In the rows, zero is written as 128.
[114 144 179 178 111 110  73 151 159 155  86 161 166 130 140 148 115 135
 134 124 113 113  78 144 176  86 147 118  74  97 113 106  84 185 146 107
 125 154 131 106 174 196  86] => N
[135 144 150 151 116 117 130 149 171 118 131 109 124 143  73 168 130 120
 160 129 108 165 146 147 150  88 117  84  99 147  84 144 117 154 129 139
 118 118  82 140  88 112  71] => J
[140 229  87  56 200 126 150 193  90 136  75 145 144 202 122 111 110  98
 105 183 158 153 199 161 172 170  47 145 121 153 175 140 161 101 106 175
  97 163 129 156 104 132 122] => Q
[112 170 173 178 109 121  83 156 167 145  95 165 174 122 139 131 109 144
 132 135 109 115  87 133 173 100 146  87  72  87  88 104 111 185 137 136
 130 154 127  98 162 186  71] => D
[144 162 133 128 148  88 161 145 137 100 142 102 102 183  52 128 134 122
 120 144  99 186 172 150 127 110  66 126 145 181 120 164 150 143 150 138
 127 140  82 178  74  98  74] => J
[141 189 104 106 212  59 170 166 103  91 162  92 112 182  65 133 121  87
 130 150 115 179 198 153 155 164  61 149 150 201 157 172 153 118 154 127
 142 158  79 178  40  95 116] => P
[121 148 106  99 185  73 178 166  59 116 152 120 133 171 106 108  94  54
 102 213 183 140 230 125 142 190  64 140 130 170 236 154 169 113 107 174
 171 158  61 179  68 121 138] => C
[113 145 118 132 152 109 174 175  94 130 166 137 159 157 105 129 112  83
 125 199 173 135 226 109 150 201  77 128 105 161 181 143 153 144 101 166
 156 164  75 173  94 136 124] => U
[110  83 114 161  40 168 137 114 185 148 194 136 143 108 140 118 124 121
 169 112 101 130  99  98 134 113 189  99 106 101 100 127  93 132  98 130
 104 111 135  94 157  89 111] => D
[107 144 124 111 111 156 100 117 150 163  95 133 178 108 179 158 131 136
 154 140 143 131 103 117 205  94 110  90  96 101  78 128 121 122 112 152
  68 109  98  88 169 158 121] => P
[136 154 127 146 113 109 132 146 171 128 143  93 121 128  83 172 151 119
 172 112 104 166 140 139 162 124 123 103 111 172  83 160 107 140 136 129
 114 134 106 134 116  93 111] => U
[148 166 124 136 140  87 158 148 132 100 139  87 102 176  61 142 131 105
 142 142 113 184 176 146 151 120  87 137 142 190 105 165 125 122 117 166
 142 137  73 161  57  83 100] => D
[129 201 139 140 175  92 136 184 103 130  96 155 150 189 112 109 111 113
  99 150 137 132 154 158 169 122 102 141  97 123 173 121 120 159 118 124
 141 177 117 136 118 188  74] => N
[127 161 104 107 160 147 128 135 144 149  91 123 155 133 156 132 131 137
 135 151 128 143 129 117 181 123  90 120 106 135 121 124 133  95 100 172
  80 117  91 107 143 141 140] => P
[135 170 111 102 160  93 166 161 134 100 158 106 103 176  70 147 119  93
 159 133  99 167 187 168 148 142 101 138 133 163 154 172 134 115 138 131
 131 144  91 170  65  91 114] => L
[122 202 157 175 134 103 113 165 148 137  79 157 147 151 112 126 111 146
 112 133  98 117 107 136 164 105 127 125  95 112  99  95 101 180 117 136
 130 172 120 116 111 165  76] => D
[122 152  69  99 121 138 183 171  95 121 168 128 131 190  82  57 132  82
 132 144 132 165 214 119  98 184 107 168 152 154 197 119 137 129  74 128
 135 178 125 145  95  75 120] => U
[122 140 141 131 169  91 160 178  99 119 149 139 165 165 121 127  98  85
 111 207 160 131 207 133 114 181  81 129  93 149 183 131 160 160 125 166
 162 160  76 176  86 150 100] => J
[137 139 131 139 115  94 137 124 161 114 148 102 107 133  99 151 135 119
 148 124 113 175 130 133 150  87 116  93 127 162 114 160 128 124 140 148
 127 112  87 139 110  91  98] => C
[117  75  90 149  73 167 162 120 149 148 166 134 157 146 125 105 139 102
 166 116 128 151 130 108 124 130 173 112  95 129 144 134 101 122  96 117
 114 135 146 114 164 110 116] => N
[135 185 109  88 146 149 114 169 133 148  90 133 144 150 147 153 127 116
 141 157 132 127 137 147 193 143  87 119 110 124 125 143 127 107 100 161
  82 130 124 137 132 133 122] => Q
[116 145 167 169 100 130 101 165 168 162  79 160 165 137 126 129 101 141
 126 128 128 112 112 122 163  73 148  86  76  78  86  93 114 170 126 110
 102 150 128  91 157 201  71] => S
[116 161 101 104 132 152 111 142 148 158  95 127 162 112 163 150 132 129
 161 147 132 129 119 126 196 132  98 108 107 123  96 122 118 102 105 157
  63 126 112 105 150 143 141] => P
[123 115 121 123 168 102 149 166  88 129 159 146 149 154 104 112 114  88
 120 177 159 122 199 104 130 175  91 128 113 152 204 141 148 131 103 176
 152 128  74 154 112 140 113] => K
[131 212 100  94 188 130 139 183 101 149  96 137 151 153 105 124 135  93
 121 163 148 161 171 143 191 169  62 133 123 137 160 123 131  99  94 174
 102 149 104 135 109 145 128] => K
[143 142  77 122 140 129 217 172 104 121 169 121 119 192  88  70 117  67
 108 143 126 159 216 118 111 171 110 163 134 151 205 117 140 115  79 141
 123 160 145 161  96  79 124] => S
[124 181 157 165 136 110 107 165 142 137  71 151 176 137 114 123 105 131
 114 144 117 117 106 146 159  87 114 111  87  98 131 101 118 187 137 123
 138 161 120 122 146 193  55] => J
[123 204 102  95 147 130 134 177 120 142  91 125 155 155 132 124 143  99
 124 168 148 149 172 140 184 160  62 133 115 144 137 124 127 115  96 181
  86 149 108 119 124 138 132] => U
[130 124 135 131 168  92 156 165 105 115 141 135 153 148 112 117 122  96
 109 177 162 127 193 103 121 177  90 124 118 165 188 141 156 132 107 199
 158 136  82 156 108 142 108] => K
[120 201  84 113 181  69 181 160  88 122 169 114 148 164 117 145 102  54
 132 158 144 172 193 143 183 152  80 166 119 175 179 145 138 127 126 129
 137 155  80 149  93  92 128] => P
[139 138 136 140 136 102 136 132 146 107 137 106 112 149  77 137 132 133
 141 122  93 162 142 159 117 107 100 115 126 165 116 148 134 149 151 128
 115 122 103 154  95 101  94] => J
[121 165 113 110 136 131 107 148 152 158 109 142 153 104 166 131 139 111
 145 159 136 144 123 135 190 131 108  88  99 129 135 129 131  92 124 183
  80 109 119 106 167 131 149] => C
[124 200 136 143 167  93 134 155 110 134  96 146 163 160 120 127 100 132
  98 139 134 123 135 132 173 106 108 130 104 106 133 108 122 179 123 111
 147 177 103 124 104 176  79] => P
[101  63 117 171  32 184 118  98 178 169 152 156 160  94 141  96 130 137
 174 108 108 131  90  85 118  86 200  81 100 102 120 107 114 124  97 117
  99 113 146  84 198 108 130] => C
[121 119 142 156 156 104 129 162 124 137 155 138 156 112 127 158 112  96
 129 171 167 127 161  92 138 170 129 101  97 138 160 141 136 140 125 166
 155 120  64 152 122 151 103] => K
[121 180 163 164 120 129 112 168 149 138  90 159 167 143 123 134 115 131
 119 135 122 127 112 129 155  95 146 109  89  84 122 111 111 171 127 124
 145 168 127 126 151 192  78] => L
[129 200 151 157 149  98 139 176 130 143  75 149 152 168 113 111  94 117
  96 147 128 137 154 141 160 114 101 133  92 113 139  91 128 169 119 130
 127 186 120 131 123 176  84] => S
[112 158 111 155 100 112 167 144 149 154 172 117 152 112 124 154 100  81
 183 147 156 165 159 131 177 119 117 115  83 154 144 125 111 105 113 142
 120 135 103 127 143 102 141] => S
[102  70 106 154  59 168 137 110 167 141 188 135 155 104 130  93 137 124
 162  98 113 142 119  85  97 123 173 110 113 126 130 128 116 142 125 107
 105 122 149 102 171  98 115] => U
[109  73 107 164  70 172 146 112 152 143 168 138 160 151 123  83 128 116
 152 123 123 154 131 103 107 124 168 113 101 119 155 131 111 132 106 112
 114 134 131 116 159 124 102] => N
[154 177 104 128 151  83 178 161 121 110 154  76 107 191  60 134 127  95
 151 131  99 172 210 172 149 126  71 150 123 187 136 157 128 113 120 129
 121 146 107 162  52  78 117] => S
[114 185 107  84 143 146 116 162 145 153  96 134 164 116 153 140 145 109
 160 151 150 145 141 138 186 159 104 110 105 120 119 124 130 115 110 164
  84 140 108 105 139 141 130] => U
[128 192 100 108 181 130 128 177 127 148  92 147 160 140 120 117 142 100
 131 153 124 156 157 138 182 168  79 120 104 144 156 119 138  87 107 180
  97 132 111 117 140 151 132] => K
[106 122 113 164  71 131 133 108 154 155 180 125 176  89 155 173 109  97
 198 125 136 143 108 119 194  95 150 102  94 129 117 142  98 128 113 129
 111 109  92 103 188 118 126] => P
[146 126 138 145 110 105 149 133 177 119 132  80 112 152  91 146 131 131
 153 122 114 174 145 127 132  98 115  98 119 161  74 158 122 125 137 138
 111 132  92 136  93 107  90] => S
[114 142 114 158  95 113 150 130 155 136 169 130 133 117 129 150 112  86
 155 141 128 175 115 123 172 126 131 112 101 148 129 134 114 117 123 159
 123 115  94 117 167  96 132] => D
[121 169 151 154 146 110 120 170 120 138  99 160 160 172 118 110 107 133
 115 144 136 133 127 149 160 109 116 123  83 111 157 108 110 184 118 112
 138 178 124 131 145 188  67] => N
[130 211 128 125 160  97 139 180 107 123  80 145 149 187 105 129  82 121
  86 155 140 122 149 154 172 119  87 134 122 112 144 131 136 169 124 108
 144 185 117 151  91 177  55] => Q
[136 152 121 126 137  91 164 142 126  99 132  99 109 197  68 136 138 108
 136 135 123 185 172 165 144 114  83 140 138 182 141 157 128 132 124 139
 120 134  91 159  75 100  97] => N
[118 156 170 188  96 122 102 137 167 160  89 153 180 124 145 138 105 146
 135 116 118 123 100 132 169  67 145  88  67  81  83  98  90 181 136 109
 108 147 129  98 152 191  70] => S
[147 169 133 120 121  94 137 138 137 109 125 104 110 179  83 167 121 129
 139 124 126 155 153 161 140 106 106 114 144 165  98 178 125 135 142 131
 121 131 112 157  73 100  92] => Q
[111 153 127 179  80 110 135 138 156 143 209 120 157 101 131 171 108  69
 178 141 116 149 128 140 199 128 143 121  91 133 122 147  97 139 129 138
 133 122 104 127 148  93 123] => D
[146 187  98 103 174  79 181 160 124  92 130  85  96 187  71 141 130  94
 128 136 111 190 191 158 141 139  84 146 138 180 152 168 125 104 128 139
 148 154  80 174  47  82 113] => L
[132 120 147 149  99 114 124 134 161 121 136  91 128 157  91 165 134 120
 174 130 116 173 142 146 172 103 115 109 118 157  78 174 105 134 134 124
 128 135  90 144  99 116  87] => N
[126 225  94  94 178 112 142 180  97 135  95 146 150 179 118 109 127  98
 128 184 130 155 182 168 181 175  59 150 116 150 151 115 139 101 103 186
 106 150 113 134  94 123 148] => D
[116  75 104 164  44 181 155 125 164 157 167 136 152 120 130  98 120 116
 177 106 118 133 134 104 110 108 178 112 107 109 124 101 102 116  80 115
  88 124 152 101 161 112 126] => S
[120 173 163 185 104 119 111 156 162 145  83 152 171 119 116 151  97 136
 130 134 118 100  89 147 147  81 151 103  83  86 128  93 110 203 128 120
 126 153 120 122 157 181  55] => J
[111 177 175 177  97 123  78 147 147 144  80 170 175 141 142 152  95 161
 123 131 130 108  91 143 152  83 137  86  91  83 101 113 101 191 135 100
 125 152 121 124 136 201  51] => Q
[141 136 131 116 147  91 151 148 120 100 121  99 110 196  73 129 135  95
 132 142 131 180 181 158 146 137  86 126 138 179 137 176 136 135 130 146
 130 152  86 164  85 119  90] => N
[117 200 104 121 147  84 175 162 104 125 185 118 144 139 114 158 115  59
 155 161 152 169 178 152 187 150 111 150 112 149 178 151 117 114 123 138
 162 146  92 154 104  86 152] => L
[112 157 153 163 123 133  93 137 135 151  78 157 183 125 141 134 102 157
 129 122 131 112  94 124 166  79 145  96  83  79 106  93 116 186 116  99
 129 153 117  98 158 192  78] => P
[123 174 151 165 124 111 115 156 144 156  75 157 156 138 125 122 100 130
 131 120 121 115 120 144 157  97 135 108  78  99 128  89 101 165 120 117
 115 166 136 111 149 180  90] => S
[110 152 125 169  81 105 139 126 148 136 177 118 148 108 137 159 118  80
 153 139 131 157 127 124 192 100 127 126 103 143 109 144 110 128 121 156
 126 112  90 117 147  95 119] => D
[113  96 127 133 144 108 151 138  99 129 163 141 163 153 133 134 107  94
 129 177 147 123 179 104 139 154  88 126 101 154 176 135 142 149 114 160
 135 130  85 153 126 137 134] => P
[123 193 146 144 157  91 133 172 116 145  87 143 155 169 105 105  92 124
 111 150 132 127 148 147 159 115  98 136 101 108 148  98 116 165 123 108
 134 186 112 128 100 179  90] => S
[109  73 113 161  51 182 128 112 171 156 158 148 162  94 150  96 133 133
 163 111 123 138  94  91  86 104 197  95 105 101 114 104 103 141 104 120
  94 115 138  97 182 111 103] => J
[126 182 158 160 101 123  99 157 146 148  67 156 167 148 123 148  96 148
 119 130 133  98 104 142 163  85 149 111  99  88  99 109 115 189 117 114
 133 164 138 115 136 171  70] => Q
[122 202  93  75 171 129 138 178 102 138  75 126 142 174 131 132 137  80
 113 179 170 165 169 159 199 157  65 141 121 131 153 132 153  87 109 162
  94 143 102 135 121 154 127] => N
[118 128 117 176  78 129 146 141 164 163 157 126 161  98 138 156 115  77
 185 135 130 153 137 123 182 116 143 109  76 141 131 120 103 103 109 142
 109 117 122 114 187 110 149] => S
[111  90 104 164  69 155 147 117 156 149 193 144 141 111 137  94 127 110
 144 114 106 132 116  97 110 113 175 110 115 124 162 122 120 135 110 122
  92 120 148 113 171  91 127] => C
[113 149 130 131  94 165 104 148 183 163 105 143 175  99 175 165 152 124
 167 138 123 140  99 119 193 130 129  87  83 104  84 116 105 127 103 164
  72 113 109  88 186 155 123] => U
[140 168 131 156 130 102 131 136 161 122 141 102 124 141  70 170 143 117
 159  99  97 170 137 144 155 105 123 102 118 163 101 167 116 139 141 136
 110 117  88 136 100 103  77] => K
[ 99  68 117 181  35 193 122 105 182 163 181 149 162  87 129 115 128 133
 180  85 103 127  85  78 116 114 195  75  95  98 117 122  92 123 103 109
  98 111 151  86 189 122 105] => K
[120 205 145 137 155  86 125 182 112 129  90 153 157 163 110 102  99 114
  98 161 136 130 154 144 161 107 108 117 108 110 165 107 149 167 121 123
 156 178 113 128 109 166  70] => C
[122 201 125 151 171  96 136 170 106 133 100 157 168 161 118 123 101 119
 102 146 131 114 129 137 153 123 108 134  96 118 174  97 127 176 123 120
 131 168 121 127 136 181  94] => P
[118 111 134 128 164 100 160 177 101 117 136 147 161 157 109 113 105  71
 103 205 174 134 191 116 105 181  96 115  97 141 197 117 166 152 125 167
 170 149  85 163 111 154 110] => J
[120 205  89 123 169  69 168 157  84 125 186 113 156 149 118 146 102  59
 144 159 141 160 185 158 186 156  81 171 120 170 187 142 134 123 132 122
 148 148 100 149 104  89 150] => P
[128 167  90  76 165 144 125 153 124 155  86 122 156 127 149 145 130 104
 151 156 159 140 144 134 193 140  97 115 109 129 128 129 139  91 101 165
  86 128  99 111 145 145 147] => P
[123 138 138 119 162  87 153 172  90 121 151 135 129 166 124 122 110  76
  85 205 178 143 204 100 132 163  80 115 109 153 191 143 164 130 114 182
 165 143  67 166  94 133 120] => C
[118 161 162 176 114 117  97 146 163 147  97 134 169 134 136 156 114 139
 126 124 131 110  86 138 178  78 159 100  63  87  99 127 101 188 149 106
 127 149 125 100 148 187  60] => N
[121 172 126 108 121 157  95 153 155 151  81 136 164 133 161 162 123 121
 142 162 144 131 119 139 188 135  99  87  98 110 103 143 129 106 123 164
  80 116 119 122 147 157 117] => Q
[142 107 139 149  96 140 124 130 178 132 120 101 129 124  88 159 139 141
 156 129 118 172 109 120 141  82 134  72 113 132  64 153 123 134 135 125
 128 111  92 136 135 123  74] => J
